Here is a tiny trained network, its code and every weight. The questions are about switching its units off for an input and a class, where a switched-off unit gives its printed mean instead of its output.

import numpy as np


def w(rows, s, z=0):
    codes = np.array(rows[::2]) - 128.0
    scale = np.full(codes.shape[1], s)
    scale[-1] = z or s
    return codes * scale


def f(y):
    return y / 2 * (1 + np.tanh(0.7978845608 * (y + 0.044715 * y**3)))


def log_softmax(a):
    a = a - a.max(-1, keepdims=True)
    return a - np.log(np.exp(a).sum(-1, keepdims=True))


def net(x, mask):
    res = np.array(x, float).reshape(1, 3) / 4 @ E
    y = f(res @ A[0][:, :-1].T + A[0][:, -1])
    res = res + np.where(mask, y, B[0][:, -1]) @ B[0][:, :-1]
    return log_softmax(res[-1] @ U[:, :-1].T + U[:, -1])


A, B = {}, {}
E = w([
[121,38,155,201,179,75,79],'x0',
[8,87,68,101,113,86,112],'x1',
[81,208,139,211,117,61,158],'x2',
],0.013)
A[0] = w([
[178,64,87,95,91,147,105,136],'neuron 1',
[113,160,152,188,119,97,185,75],'neuron 2',
[210,158,208,72,155,89,141,125],'neuron 3',
[133,91,70,72,148,150,94,133],'neuron 4',
[173,173,153,160,168,174,107,154],'neuron 5',
[154,82,101,92,150,186,117,123],'neuron 6',
[141,80,166,183,112,106,107,249],'neuron 7',
[141,132,133,73,119,179,38,89],'neuron 8',
[19,91,24,88,133,94,64,115],'neuron 9',
[117,172,104,75,66,141,169,146],'neuron 10',
[85,214,169,181,91,82,135,95],'neuron 11',
[134,44,121,47,178,156,125,94],'neuron 12',
[146,165,89,58,82,185,126,154],'neuron 13',
[89,69,76,65,150,206,65,140],'neuron 14',
[71,142,111,113,152,61,164,90],'neuron 15',
[103,154,90,113,80,169,200,113],'neuron 16',
[78,139,94,74,87,164,202,74],'neuron 17',
[124,205,71,158,69,184,119,85],'neuron 18',
[188,139,205,175,149,151,156,86],'neuron 19',
[107,225,137,56,130,228,151,150],'neuron 20',
[169,65,146,104,159,193,169,126],'neuron 21',
[196,136,195,126,134,146,122,126],'neuron 22',
[92,85,160,186,147,168,70,109],'neuron 23',
[151,58,160,155,147,53,123,90],'neuron 24',
[113,95,142,167,183,90,51,86],'neuron 25',
[110,65,187,164,194,104,107,96],'neuron 26',
[111,178,116,82,66,162,148,106],'neuron 27',
[183,121,209,149,175,132,126,84],'neuron 28',
[159,196,190,186,156,180,115,100],'neuron 29',
[158,92,112,152,165,78,70,110],'neuron 30',
[29,117,40,63,97,79,93,97],'neuron 31',
[155,163,73,116,94,159,214,83],'neuron 32',
[139,29,141,158,252,142,84,200],'neuron 33',
[149,127,153,109,225,27,84,160],'neuron 34',
[156,88,122,81,161,164,97,81],'neuron 35',
[195,156,160,121,142,150,159,108],'neuron 36',
[145,97,153,84,108,141,85,109],'neuron 37',
[182,113,87,79,138,122,79,77],'neuron 38',
[95,199,115,207,100,29,174,155],'neuron 39',
],0.011,0.015)
B[0] = w([
[96,150,168,153,135,113,132,178],'neuron 1',
[112,5,177,221,234,93,139,149],'neuron 2',
[100,93,107,116,118,161,148,177],'neuron 3',
[106,146,148,153,133,135,148,176],'neuron 4',
[79,103,101,105,85,165,175,180],'neuron 5',
[123,138,183,143,145,110,147,174],'neuron 6',
[115,209,120,61,105,112,104,233],'neuron 7',
[135,100,155,162,147,107,124,154],'neuron 8',
[102,88,87,104,126,184,170,225],'neuron 9',
[185,173,111,103,141,106,118,187],'neuron 10',
[100,144,183,173,159,103,109,173],'neuron 11',
[112,132,149,171,141,121,133,183],'neuron 12',
[146,174,132,99,153,103,103,198],'neuron 13',
[99,146,161,150,133,139,149,206],'neuron 14',
[100,64,130,172,147,145,177,155],'neuron 15',
[145,135,125,105,179,99,126,167],'neuron 16',
[162,96,90,138,147,117,132,162],'neuron 17',
[152,107,131,136,163,103,138,156],'neuron 18',
[100,72,93,140,152,160,173,171],'neuron 19',
[146,174,100,112,132,86,122,212],'neuron 20',
[99,144,156,153,140,135,151,178],'neuron 21',
[98,95,102,114,117,152,151,177],'neuron 22',
[165,114,89,123,167,89,145,164],'neuron 23',
[164,101,107,124,199,90,114,170],'neuron 24',
[177,78,97,133,217,104,133,173],'neuron 25',
[165,120,102,122,158,103,138,179],'neuron 26',
[168,135,115,124,151,96,135,171],'neuron 27',
[141,75,86,142,145,143,154,164],'neuron 28',
[95,91,106,149,137,147,206,170],'neuron 29',
[163,138,118,122,184,111,160,168],'neuron 30',
[86,71,86,105,136,171,174,207],'neuron 31',
[147,95,97,125,163,81,133,161],'neuron 32',
[145,198,126,86,128,115,120,250],'neuron 33',
[162,161,123,107,142,120,127,188],'neuron 34',
[115,73,159,185,155,88,137,158],'neuron 35',
[105,100,74,131,141,152,175,168],'neuron 36',
[126,116,184,165,176,125,151,151],'neuron 37',
[135,55,148,180,199,121,140,144],'neuron 38',
[112,198,184,158,132,153,134,211],'neuron 39',
],0.013,0.019)
U = w([
[215,131,107,115,177,71,139,101],'0',
[78,80,88,130,146,207,168,118],'1',
[100,131,254,204,165,113,146,119],'2',
[111,221,159,51,91,151,122,251],'3',
[146,118,132,118,102,134,99,108],'4',
[129,95,147,161,119,143,123,107],'5',
[119,121,153,119,107,141,106,108],'6',
],0.017,0.013)

Each question gives the input, the list of numbers given to net, and the class t.
The units are the neurons (one row each of A and B). Each row of codes is followed by its name. A weight is (code - 128) times the scale printed after its matrix; where a second scale follows, it is the last column's (A, B and U).
mask holds one flag per neuron, in row order. A switched-off neuron (its flag False) gives its mean, the last column of its row in B, instead of its output. The means were averaged over made-up inputs and are rounded, as every weight is.
A unit's drop is (log p(t) with every unit on - log p(t) with that unit switched off) / (log p(t) with every unit on - log p(t) with every unit switched off).
The circuit of an input: a set's keep is (log p(t) with only the set's units on - log p(t) with every unit switched off) / (log p(t) with every unit on - log p(t) with every unit switched off). Starting from the 12 units with the biggest drops (on a tie, the unit counted first), units are removed one at a time, each time the one whose removal leaves the highest keep (on an exact tie, the one counted first), for as long as the keep stays at least 0.8.
units of the circuit, in order: the units of the circuit, biggest drop first
most important unit: the unit with the biggest drop
k most important neurons: the k neurons with the biggest drops, biggest first
drop of u: that unit's drop, to one decimal
input [-6,-7,5], class 1: units of the circuit, in order	(neuron 29)
input [-5,4,-5], class 0: 4 most important neurons	(neuron 10; neuron 39; neuron 20; neuron 17)
input [7,5,-8], class 2: 4 most important neurons	(neuron 14; neuron 12; neuron 1; neuron 4)
input [1,-2,4], class 2: 2 most important neurons	(neuron 33; neuron 2)
input [8,8,6], class 0: 3 most important neurons	(neuron 25; neuron 24; neuron 26)
input [8,8,5], class 0: 2 most important neurons	(neuron 25; neuron 24)
input [5,-6,-3], class 1: 3 most important neurons	(neuron 5; neuron 19; neuron 22)
input [3,4,1], class 1: 2 most important neurons	(neuron 9; neuron 13)
input [-6,-2,7], class 2: 2 most important neurons	(neuron 39; neuron 11)
input [-7,1,8], class 2: 2 most important neurons	(neuron 39; neuron 11)
input [-7,3,-7], class 0: 3 most important neurons	(neuron 20; neuron 10; neuron 17)
input [1,6,7], class 2: 4 most important neurons	(neuron 39; neuron 11; neuron 2; neuron 5)
input [6,-7,3], class 1: 2 most important neurons	(neuron 19; neuron 5)
input [-4,-8,8], class 1: most important unit	neuron 5
input [1,-3,2], class 3: drop of neuron 31	0.2
input [-2,-6,6], class 1: drop of neuron 29	0.2
input [-7,4,-2], class 0: drop of neuron 6	0.0
